Known rows:
.19  -.13  .03  .00  -.05  .00  -.05  .24  -.04  .02  -.14  .13  -.12  -.09  -.05  .12  -.03  -.24  .00  .10  -.26  .02  .10  -.07: trebo
.04  -.10  -.11  -.08  -.14  .04  .03  .15  .03  .08  -.06  .12  -.01  -.10  .07  .11  -.03  -.29  -.13  .06  -.10  .12  -.01  -.41: kluno
.08  .19  .12  -.10  -.06  -.08  -.07  -.33  -.04  .03  .04  -.03  -.03  .02  .20  .46  -.22  -.39  .14  .05  .18  .04  .15  -.17: futram
.12  -.01  .21  .08  .01  -.03  .05  .15  .03  -.07  -.16  .10  -.09  -.09  -.11  .14  -.04  .05  -.03  .07  -.17  -.05  .07  .02: zigrer
-.10  .23  -.22  .17  .05  -.01  .06  -.24  .02  -.07  .06  -.23  .17  .20  -.12  -.26  .10  .19  -.04  -.08  .05  -.10  .01  -.03: drubranen
.00  .20  .06  -.08  -.23  .00  -.35  .11  -.10  -.12  .01  -.11  -.20  .13  -.15  -.27  .19  -.08  -.16  -.06  .30  .15  .10  .22: ziklun
.00  .16  -.26  .04  .03  .00  -.02  -.08  -.05  .03  .07  -.13  .05  .19  .01  -.22  .11  -.01  .04  -.09  .19  -.08  .06  -.11: floklu
-.09  .13  .14  -.03  .02  -.11  .13  .06  .15  -.07  -.09  .12  .08  .03  -.12  .14  -.04  .01  -.22  .03  .05  .03  .05  -.11: trulom
.09  -.12  -.21  -.07  -.28  .08  -.29  .07  -.01  .12  .25  -.10  -.12  -.07  -.10  -.32  .21  -.01  .07  -.09  .04  .01  -.06  -.13: kazur
.16  .00  -.10  .10  .10  -.03  .04  .17  -.08  -.11  .03  .13  .06  -.15  .01  -.15  -.16  .04  .16  -.08  -.01  .20  .08  .37: zavor
-.12  -.13  -.06  .12  .13  .08  .13  .03  -.07  .05  .15  .16  .07  -.15  .15  -.13  -.14  -.04  .07  -.18  .09  .13  -.10  .33: ramaplo
.02  .07  .06  -.10  .08  -.10  -.02  -.22  .04  .00  -.01  -.13  .05  -.05  .11  .32  -.10  -.27  .07  .09  .00  .10  .05  -.16: troflari
.08  -.27  .17  -.02  .02  -.07  .04  .17  .11  .15  .03  .16  -.06  -.12  -.05  .07  -.05  .05  .06  .03  -.09  -.22  -.08  -.15: siklu
.07  -.01  -.18  .02  .13  -.04  -.03  -.02  -.01  .03  -.02  -.12  -.02  .09  -.04  -.33  .23  -.26  -.04  -.08  .14  -.09  .17  -.23: zeduk
.11  -.02  -.07  .08  -.28  .05  .09  .31  -.11  .02  -.12  .19  -.06  -.09  -.06  .16  -.13  .21  .03  .05  -.26  -.07  -.05  -.08: bustis
.19  .03  .20  -.05  -.03  -.03  -.14  -.18  -.09  -.08  -.07  -.13  -.12  -.09  .09  .31  -.10  -.18  .14  .14  -.13  .12  .03  .08: flevo
-.36  -.05  .20  .25  .07  -.10  .26  .07  -.21  .04  .16  -.07  -.23  -.02  .01  .19  -.17  .25  -.22  .14  -.03  -.14  -.18  -.08: drukin
-.20  -.12  .27  .11  .04  .06  .19  -.15  .05  -.04  -.04  .10  -.03  -.05  -.03  .16  -.03  .07  -.09  .09  -.14  -.02  -.13  .09: trufi
.08  .07  -.26  .04  -.43  .17  .00  .26  -.14  -.03  .00  .06  -.04  -.14  -.08  .13  -.12  .20  -.03  .06  -.35  .08  -.17  -.16: giduk
-.01  -.03  .23  -.06  -.08  -.05  -.02  .04  .13  .07  .07  .06  -.02  -.09  -.05  .12  -.07  .21  .01  .06  -.10  -.10  -.09  .01: radosa
-.10  .13  .05  .08  .09  -.07  .25  -.02  .13  -.06  -.05  .04  .15  .08  -.12  .13  -.08  .20  -.11  .00  -.09  -.07  .03  -.13: driklun

Facts:
bedrer: γ 767; Ψ flako; ζ b
bimogram: γ 767; ζ b
bomak: γ 602; Ψ zodres; ζ c
bremor: γ 857; ζ a
bropon: γ 441; Ψ zigrer; ζ a
bustis: γ 767; ζ a
dape: γ 602; Ψ bedrer,driklun; ζ b
deplistos: γ 441; ζ a
dinomen: γ 767; Ψ deplistos; ζ a
domis: γ 857; ζ a
drefon: γ 602; Ψ rogrol; ζ b
driklun: γ 857; ζ a
drubranen: γ 857; ζ b
drukin: γ 602; ζ a
fatus: γ 857; Ψ trulom; ζ a
flafo: γ 857; Ψ tridul,sumaro; ζ b
flako: γ 767; ζ c
flaven: γ 857; Ψ gono,skadom; ζ b
flevo: γ 767; Ψ plunos; ζ a
fliste: γ 857; Ψ plunos; ζ b
floklu: γ 857; ζ b
floskedron: γ 602; ζ b
fulos: γ 767; Ψ deplistos,drefon; ζ b
futram: γ 857; Ψ nemil; ζ a
giduk: γ 767; ζ a
gono: γ 857; ζ b
graplufin: γ 857; ζ c
grugan: γ 441; Ψ domis; ζ a
kazur: γ 441; Ψ bustis,giduk,skagrun; ζ b
kluno: γ 857; Ψ bustis; ζ a
laskil: γ 602; ζ a
lonepu: γ 441; Ψ drukin; ζ c
mopan: γ 857; Ψ driklun,trufi; ζ a
nemil: γ 602; Ψ sogre; ζ c
nibrok: γ 857; Ψ bedrer,deplistos; ζ a
noluk: γ 767; ζ a
plugra: γ 441; Ψ trufi; ζ a
plunos: γ 767; Ψ gono; ζ a
radosa: γ 441; ζ a
ramaplo: γ 602; ζ c
rogrol: γ 857; Ψ deplistos; ζ a
siklu: γ 441; Ψ drefon; ζ a
skadom: γ 767; Ψ gono,sumaro; ζ b
skagrun: γ 602; Ψ bomak; ζ b
skefu: γ 602; Ψ giduk; ζ a
sketrim: γ 602; Ψ plugra; ζ a
sogre: γ 767; Ψ plunos; ζ a
sumaro: γ 857; ζ a
trakul: γ 857; Ψ flako; ζ a
trebo: γ 767; Ψ bustis,siklu,rogrol; ζ a
tridul: γ 857; ζ b
troflari: γ 857; Ψ plunos; ζ a
trufi: γ 602; Ψ bedrer,gono,drubranen; ζ a
trulom: γ 857; Ψ bedrer; ζ a
vatil: γ 441; ζ b
vudrafon: γ 857; Ψ fulos; ζ b
zavor: γ 767; ζ c
zeduk: γ 857; Ψ siklu,zigrer; ζ b
zigrer: γ 767; Ψ dape; ζ a
ziklun: γ 767; Ψ zodres; ζ b
zodres: γ 857; Ψ flako; ζ a

Rows, some named above:
.08  -.10  -.07  -.08  -.11  .03  .00  .14  .05  .06  -.05  .05  .03  -.15  .02  .14  -.03  -.28  -.16  .05  -.13  .13  .01  -.40 -> kluno
-.16  .22  .07  -.17  -.19  -.07  .01  .17  .08  -.03  .00  .11  .02  .08  -.07  .13  -.08  .02  -.22  .01  .17  .17  -.03  -.09 -> zodres
-.14  .06  -.01  -.16  .17  -.05  .16  .05  .04  .01  -.08  -.21  .26  .21  .20  .21  -.11  .33  -.01  .14  -.15  -.03  -.16  -.07 -> sumaro
-.13  .01  -.19  .06  -.28  .19  -.14  .01  -.14  .05  .13  .00  -.12  .06  -.01  -.23  .18  .05  -.13  -.09  .22  -.02  -.10  .05 -> skagrun
-.02  -.10  .21  -.06  -.10  -.08  -.02  .05  .12  .08  .06  .11  .01  -.09  -.10  .16  -.08  .21  .04  .04  -.06  -.11  -.06  -.05 -> radosa
.16  -.03  -.17  .08  .06  .02  -.04  .17  -.16  .02  -.13  -.07  -.17  .07  -.08  -.28  .14  -.01  .10  -.03  .07  -.23  .21  .01 -> fulos
.07  -.17  .12  -.03  -.02  -.06  .11  .21  .10  .18  -.02  .24  -.05  .01  -.09  .07  -.10  .25  .04  .01  -.06  -.32  -.05  -.09 -> deplistos
.33  -.23  .11  -.42  -.27  .33  -.22  -.23  .42  .04  -.29  .53  .30  -.04  .01  .20  .12  .07  .24  -.12  -.02  -.06  -.03  .29 -> grugan
.09  -.26  .31  -.07  .09  -.13  -.01  .03  .22  .09  -.01  .11  -.09  -.17  -.10  .04  -.01  -.06  .01  .05  -.08  -.08  -.02  -.06 -> bropon
-.15  .05  -.06  -.16  .17  -.03  .12  .06  .01  .00  -.09  -.23  .24  .24  .20  .22  -.13  .37  .01  .15  -.11  -.01  -.17  -.06 -> sumaro
-.12  .14  .22  -.16  -.04  -.11  -.04  .10  .12  -.09  -.07  .05  -.01  .01  -.10  .13  -.03  -.22  -.30  .05  .16  .24  .07  -.12 -> trakul
.20  -.04  -.19  .10  .10  .00  -.09  .13  -.15  .02  -.10  -.01  -.14  .11  -.05  -.27  .18  -.03  .13  -.08  .01  -.25  .19  .04 -> fulos
-.04  -.02  .00  .12  .12  .06  .03  -.31  -.17  .04  .26  .09  -.05  -.17  .32  .11  -.25  -.17  .28  -.13  .31  .12  .01  .35 -> nemil
.19  .06  .22  -.05  .01  -.05  -.16  -.18  -.08  -.07  -.05  -.11  -.10  -.09  .10  .30  -.11  -.18  .14  .16  -.18  .12  .10  .08 -> flevo
.04  .07  .11  -.09  .06  -.10  -.02  -.26  .03  .00  -.02  -.13  .09  -.04  .15  .33  -.11  -.24  .07  .11  -.01  .12  .04  -.18 -> troflari
-.08  -.01  -.19  -.22  .33  -.08  -.12  -.02  -.09  .03  -.05  -.53  .19  .30  .27  -.29  .19  .05  .04  .08  .02  .08  -.07  -.02 -> flafo
.02  .01  -.18  .06  .16  -.04  .12  .11  .02  -.03  .14  .09  .23  -.07  .12  -.17  -.19  -.01  .09  -.17  .15  .20  .08  .06 -> graplufin
-.09  -.17  -.16  .13  .07  .11  .03  -.01  -.11  .11  -.02  .07  -.13  .07  .03  -.31  .22  -.11  -.03  -.06  .16  -.27  .02  .01 -> drefon
.34  -.23  .09  -.43  -.27  .34  -.24  -.23  .46  .03  -.28  .51  .29  -.05  -.02  .17  .12  .05  .25  -.12  -.08  -.06  -.03  .27 -> grugan
.07  -.04  -.08  .00  -.04  -.03  -.18  -.08  .03  .12  .16  -.09  -.06  .06  -.09  -.30  .14  .15  .17  -.06  .10  -.19  -.03  .02 -> vatil
-.21  .10  -.30  -.17  .30  -.06  -.02  .04  -.10  -.01  -.04  -.56  .25  .42  .26  -.29  .10  .42  .08  .03  .09  -.04  -.16  .10 -> tridul
.08  .04  .11  .02  -.08  .01  .04  .12  -.04  -.09  -.12  .08  -.07  -.03  -.04  .19  -.05  .12  .00  .10  -.20  -.04  .05  .07 -> noluk
.02  -.13  .30  .04  -.01  -.10  .03  -.16  .22  -.05  .10  -.02  .03  -.17  -.16  .08  -.02  .23  .00  .10  -.25  .01  -.17  .03 -> plugra
-.04  .08  .01  -.03  -.02  -.05  .15  -.02  .10  -.03  -.05  .08  .09  .02  .00  .17  -.12  .02  -.08  .03  -.02  -.03  .00  -.17 -> bremor
.15  -.01  -.16  .10  .09  .01  -.09  .17  -.15  .03  -.09  -.06  -.13  .09  -.05  -.31  .17  .02  .13  -.08  .02  -.23  .20  .08 -> fulos
-.08  -.16  .27  .14  .11  .07  .14  -.32  .12  -.12  -.01  -.01  .00  -.23  -.09  .12  .13  -.06  -.16  .15  -.30  .17  -.16  .05 -> sketrim
.04  .15  -.13  -.05  .07  -.07  -.19  -.37  -.06  .02  .05  -.28  .02  .13  .13  -.14  .13  -.32  .14  -.04  .23  .02  .11  -.07 -> fliste
-.04  .03  .16  -.02  .12  -.12  .10  -.11  .16  -.08  -.06  -.01  .09  -.04  -.09  .09  .02  -.18  -.15  .05  -.13  .11  .01  -.16 -> mopan
-.13  .12  .00  .09  .03  -.06  .21  -.02  .17  -.06  -.07  .15  .15  .02  -.08  .16  -.12  .22  -.14  .00  -.12  -.08  .00  -.14 -> driklun
-.03  .01  .13  -.07  .09  -.10  .08  .09  .13  .01  -.14  .09  .03  -.06  -.02  .12  -.03  -.20  -.14  .05  .03  .05  .11  -.22 -> nibrok
.04  .18  -.06  .12  -.01  -.04  .05  .31  -.06  -.12  .11  .22  .08  -.08  -.04  -.17  -.14  .20  .07  -.13  .12  .24  .07  .45 -> flako
-.12  .10  .09  .07  .02  -.04  .26  -.03  .15  -.08  -.04  .13  .16  .02  -.08  .16  -.11  .22  -.08  .04  -.12  -.09  .00  -.16 -> driklun
-.10  -.01  -.22  -.21  .33  -.07  -.11  -.01  -.08  .00  -.03  -.55  .17  .32  .22  -.26  .22  .08  .06  .07  .07  .09  -.13  .02 -> flafo
-.11  .20  -.23  .05  .09  -.03  .01  -.21  -.04  -.01  .06  -.30  .13  .24  .06  -.19  .08  .25  .10  -.03  .12  -.13  .02  -.02 -> gono
.18  .03  -.25  -.31  -.25  .37  .00  -.19  .40  -.07  -.36  .54  .51  .19  .06  .23  .01  .24  .19  -.19  -.01  -.13  -.02  .12 -> domis
-.05  .07  .30  -.09  .07  -.11  .06  .00  .20  -.08  -.09  .15  .04  .00  -.12  .12  .00  -.17  -.25  .07  .05  .15  .09  -.11 -> fatus
.18  -.14  .17  .01  .08  -.04  .01  .21  -.05  .01  -.19  .17  -.18  -.09  -.02  .15  .02  -.18  -.04  .11  -.12  -.10  .18  .02 -> dinomen
-.16  -.06  -.09  .07  -.11  .10  .01  .21  -.07  -.04  .21  .23  .03  -.14  .09  -.16  -.13  -.09  -.08  -.18  .25  .28  -.08  .32 -> bomak
-.10  -.15  .31  .17  .07  .05  .09  -.32  .12  -.11  -.02  -.01  .01  -.21  -.13  .15  .11  -.09  -.15  .13  -.31  .18  -.16  .07 -> sketrim

The same things again, as new rows of numbers:
Known rows:
.15  .23  -.20  .15  -.03  -.39  .01  -.05  -.11  .27  .20  -.21  .12  -.18  -.38  .21  -.09  .01  -.20  -.07  -.05  -.14  -.01  .10: trebo
.24  -.09  .19  -.15  .05  .24  .07  .07  .14  .25  -.06  .10  .30  .26  -.01  .42  -.04  -.12  -.11  .00  -.36  .26  .13  -.16: drukin
-.30  -.14  -.10  -.12  -.10  .09  .01  .48  -.14  -.12  .07  -.08  -.20  .25  .07  -.26  .08  .22  -.22  -.33  .01  -.10  .17  -.21: flako
-.19  -.06  .20  -.11  -.07  .22  -.24  -.07  .18  -.02  -.09  .32  .04  -.03  .00  -.27  -.06  -.01  .19  .12  .07  .16  .22  .42: tridul
.24  .05  .03  -.02  .06  .02  .20  .09  .17  -.13  .03  -.13  -.13  -.08  .09  -.13  .02  .09  -.09  -.35  -.11  -.11  -.19  -.04: trakul
.29  .14  .04  .10  .13  .01  .11  -.03  -.12  .11  .08  -.07  -.28  -.11  -.09  .17  .05  .14  -.26  -.13  -.03  .04  .15  .22: rogrol
-.09  -.03  .06  .18  -.05  -.07  -.32  -.06  .31  -.33  -.15  .10  .04  -.02  .16  -.24  -.16  .00  .21  .35  .19  .01  .09  .11: flaven
.23  .01  .08  -.07  .04  .07  .19  .08  .16  .00  .02  -.11  -.23  .02  .16  -.13  .02  .16  -.21  -.42  -.12  -.05  -.18  -.03: zodres
.14  .09  -.23  .17  -.01  -.12  .13  -.04  -.08  .03  .17  -.12  -.11  -.26  -.19  .37  -.11  .01  -.22  -.16  .08  -.08  .14  .06: dinomen
.32  -.08  -.13  -.01  .17  -.09  .16  .08  .24  -.25  .10  -.05  -.17  .02  -.08  -.04  -.12  .05  .02  -.27  -.15  -.04  -.21  .07: fatus
-.40  -.20  .03  .03  -.21  -.01  -.28  -.08  .18  -.17  -.14  .03  .16  -.14  .09  -.13  -.20  -.01  .13  .24  .18  .04  .11  .14: skadom
-.12  -.07  .19  -.09  -.07  .06  -.07  -.06  -.04  -.37  -.30  .07  -.19  .00  .24  -.20  -.04  .32  .16  .27  .01  .13  .03  .02: drubranen
-.13  .06  .12  .08  -.16  .00  -.24  -.15  .41  -.13  -.17  .42  .17  -.10  .00  -.26  -.10  -.09  .25  .19  .22  .02  .14  .32: flafo
-.23  .03  -.04  -.39  -.13  -.19  .01  -.16  .03  .13  -.13  .12  .04  -.09  .25  -.38  .10  .15  -.11  .12  -.21  -.10  .06  -.20: skagrun
.08  .01  -.01  -.02  .01  .11  .23  -.10  -.05  .15  .20  .01  .12  .02  -.01  .12  -.05  -.22  .04  -.08  -.02  .12  -.08  -.03: laskil
.42  .18  -.22  .04  .08  -.09  .12  -.02  .06  -.14  .04  -.09  -.16  -.11  -.08  .13  -.11  .08  -.19  -.27  .02  -.10  .07  .08: nibrok
-.02  .07  .19  .03  .05  -.13  -.04  .32  -.21  -.09  .05  .21  -.14  .44  -.12  -.23  .13  -.26  -.05  -.05  .20  .06  .08  -.15: graplufin
.10  -.02  -.13  .11  -.09  .14  .11  -.15  .04  -.08  -.02  -.19  .18  .05  .09  .01  -.21  .21  .13  -.11  -.01  .06  -.16  -.16: trufi
-.21  -.15  .36  -.01  .04  .24  -.30  .00  .02  -.16  -.21  .02  -.09  .07  .30  -.18  -.12  .19  .21  .37  .00  .22  .09  .16: gono
-.11  .18  -.25  -.10  -.13  -.06  -.13  -.19  -.24  .02  .10  .23  -.06  -.07  .01  .00  .04  .19  -.19  .36  -.17  .14  .31  .12: drefon
-.06  -.14  .04  .26  .04  .14  .00  .07  .20  .03  .11  -.37  .18  -.09  .04  .11  -.29  -.14  .03  .05  .17  -.02  -.07  -.10: flevo

Rows, some named above:
-.18  .01  -.08  -.33  -.14  -.11  .04  -.12  .06  .06  -.08  .21  .03  -.19  .28  -.38  .08  .21  -.17  .14  -.19  -.04  .07  -.29 -> skagrun
-.02  -.21  .15  -.20  .12  -.13  -.02  -.01  -.05  .47  .08  -.24  -.09  -.19  -.22  .08  .08  .16  -.06  -.20  .08  -.02  -.10  -.28 -> giduk
-.12  .18  .07  .27  .20  .09  .38  .01  -.04  .09  -.07  .19  .15  -.20  -.19  .16  .07  -.28  .27  -.19  -.17  -.18  -.05  -.13 -> grugan
.37  .12  -.19  .00  .11  -.12  .16  .03  .09  -.17  .05  -.04  -.18  -.10  -.03  .10  -.08  .06  -.19  -.19  .00  -.13  .06  .05 -> nibrok
.03  -.01  -.16  .04  -.04  -.05  -.10  .39  .18  .11  -.23  .19  .24  .68  -.16  .15  .17  -.24  -.09  .03  -.03  -.09  .27  -.31 -> lonepu
.10  -.12  .33  .14  .02  .38  -.04  -.04  .25  .06  .04  -.04  .03  .04  -.05  -.05  -.18  .07  .21  -.20  .22  .15  .04  .34 -> sumaro
.19  .10  .22  .07  .29  .13  .11  .02  .05  -.17  .02  -.17  .22  -.01  .06  .09  -.03  -.16  -.13  -.01  .35  -.11  -.24  .16 -> futram
-.40  -.18  -.02  .03  -.24  -.03  -.23  -.10  .22  -.17  -.14  .03  .17  -.20  .00  -.12  -.21  -.04  .15  .25  .13  .02  .16  .11 -> skadom
-.14  .07  .12  .05  -.18  .01  -.28  -.14  .36  -.11  -.18  .35  .21  -.03  .01  -.26  -.12  -.11  .26  .21  .16  .06  .19  .33 -> flafo
-.07  -.08  .07  .08  -.03  -.09  .14  .08  -.04  .13  .17  -.10  -.02  .01  -.06  .27  -.02  -.22  -.04  -.20  .06  .05  -.13  -.05 -> noluk
-.31  -.05  -.14  -.29  -.26  -.27  -.04  -.04  .22  -.13  -.08  .14  -.06  -.23  .16  -.22  .08  .07  -.21  .02  -.13  -.23  .00  -.02 -> ziklun
.23  .04  .13  .34  .13  .14  -.03  .03  .22  -.12  -.01  -.30  .07  -.02  .14  -.02  -.19  -.16  .07  .07  .14  .00  -.13  -.03 -> troflari
-.15  .04  -.12  -.14  .02  -.52  -.12  -.25  .16  .22  -.15  .13  .05  -.12  -.10  -.26  .28  .13  .01  .28  -.03  -.25  .05  -.10 -> kazur
.39  .09  -.11  .07  .00  .03  -.01  -.05  .04  -.27  -.18  -.14  -.01  -.02  -.07  .05  -.08  -.02  .23  -.25  .16  -.04  -.30  .00 -> mopan
-.15  .00  .18  -.10  .02  -.20  -.11  -.02  -.03  -.12  -.14  .33  -.16  .05  .08  -.07  .16  -.19  .09  .24  -.12  .08  .06  .11 -> floklu
-.12  .04  -.16  -.15  .00  -.48  -.10  -.28  .15  .23  -.17  .11  .06  -.09  -.13  -.31  .26  .12  .04  .30  .00  -.24  .09  -.15 -> kazur
.02  .16  -.12  -.03  -.05  -.19  -.09  -.10  -.02  -.22  -.11  .28  -.26  -.22  -.03  .01  .07  .01  -.11  .37  -.09  .05  .32  .20 -> vudrafon
.02  -.05  -.01  .13  .07  .09  .25  -.08  .08  .23  .06  .00  .02  .10  .01  .22  .11  -.22  .10  -.08  .02  -.04  -.07  -.02 -> radosa
-.14  -.15  .21  -.05  -.06  -.01  -.14  -.08  -.06  -.31  -.27  .19  -.13  .10  .18  -.11  -.06  .28  .16  .26  .01  .11  .02  .02 -> drubranen
.04  .16  -.17  .24  .03  .10  .13  -.08  -.19  .33  .17  -.14  -.12  -.05  -.06  .28  .12  .13  -.06  -.05  -.11  -.16  .05  .21 -> siklu

